Each row has a name. Each piece below is followed by the name of the row it came from, unless a question asks for something else. Each question is about the rows just above it.

[15.1 15.1 13.6  9.0  7.8 47.7] -> Ripum
[57.5 15.1 15.1  9.0  7.8 47.7] -> kegel
[ 90.4  -2.2  13.6   9.0 -37.9  15.0] -> zad
Which row holds this, read backwards? [13.6 15.1]	Ripum
Which value is in both zad and kegel?	[9.0]
The row with [15.1 15.1 13.6  9.0  7.8 47.7] is	Ripum
[ 9.0 13.6 -2.2 90.4] is which row, read backwards?	zad

[ 26.5 -45.1   2.2  32.3 -18.6 -15.9  30.4   6.2]  nufe
[  3.4 -16.0  11.9   3.0  22.8  -5.2 -36.9 -12.3]  Bopef
[ -5.2  -9.8  47.1   8.1   9.9  32.3  32.4 -16.0]  nulu
Shared by nulu and nufe:	[32.3]
Where do [  3.4 -16.0  11.9   3.0  22.8  -5.2 -36.9 -12.3] appear?	Bopef
Which row holds this, read backwards? [32.3  2.2]	nufe
Which row holds this, read backwards? [ 30.4 -15.9 -18.6  32.3   2.2 -45.1]	nufe
find: [ 26.5 -45.1   2.2  32.3 -18.6 -15.9  30.4   6.2]	nufe
Which row holds this, read backwards? [32.4 32.3  9.9  8.1]	nulu

[ -1.4   3.3 -10.9 -12.8  27.2   9.6 -11.6   8.9  -4.6 -12.9  -4.5   6.0
  22.0   0.9  -0.9  -2.6  -6.0  15.5 -24.1  -7.1  17.1   7.5  15.1  -8.7] -> kegel
[ -5.0   1.1 -13.0 -39.7  22.1  21.7  -1.2 -13.4 -31.6   0.3  40.8  45.6
  70.8  -4.7  22.9  -1.4  -0.8 -61.4  38.7  35.7 -27.2   5.8 -20.7  13.3] -> Pife
[ -2.7  13.1  -1.6   2.1 -28.7   0.9  17.0  -8.6 -18.1  16.0  18.1 -24.9
 -15.9  -2.3 -10.8 -12.0  19.8 -11.6  21.9  31.8  17.1   1.5   9.4 -10.2] -> nulu
[-3.9 -1.1 -0.6  8.1 -2.6 -4.3  1.4  0.9 -2.7  0.3 -4.5 -2.8 -5.1  6.6
 -4.9  0.9 -0.8  6.5 -3.2 -3.2  6.1 -4.6  1.9  0.1] -> gili
[ -1.4   3.3  38.6 -12.8  27.2   9.6 -11.6   8.9  -4.6 -12.9  -4.5   6.0
  22.0   0.9  -0.9  -2.6  -6.0 -11.6 -24.1  -7.1  17.1   7.5  15.1  -8.7] -> nufe
[ -5.0   1.1 -13.0 -39.7  38.7  21.7  -1.2 -13.4 -31.6   0.3  40.8  45.6
  70.8  -4.7  22.9  -1.4  -0.8 -61.4  38.7  35.7 -27.2  -6.3 -20.7  13.3] -> Ripum
[ -2.7  13.1  -1.6   2.1 -28.7   0.9  17.0  -8.6 -18.1  16.0  18.1 -24.9
 -15.9  -2.3 -10.8 -12.0  19.8 -11.6  21.9  31.8 -19.8   5.8   3.8   6.0] -> zad
[ -4.1  10.9   3.5   5.1 -43.9  -2.6  27.4 -13.4 -18.1  23.9  24.6 -33.7
 -26.8  -2.3 -10.8 -13.2  27.5 -20.7  30.3  39.6 -30.8   3.2  -1.9   8.9] -> Bopef
Shared by Bopef and gili:	[-2.6]
find: [ -5.0   1.1 -13.0 -39.7  22.1  21.7  -1.2 -13.4 -31.6   0.3  40.8  45.6
  70.8  -4.7  22.9  -1.4  -0.8 -61.4  38.7  35.7 -27.2   5.8 -20.7  13.3]	Pife

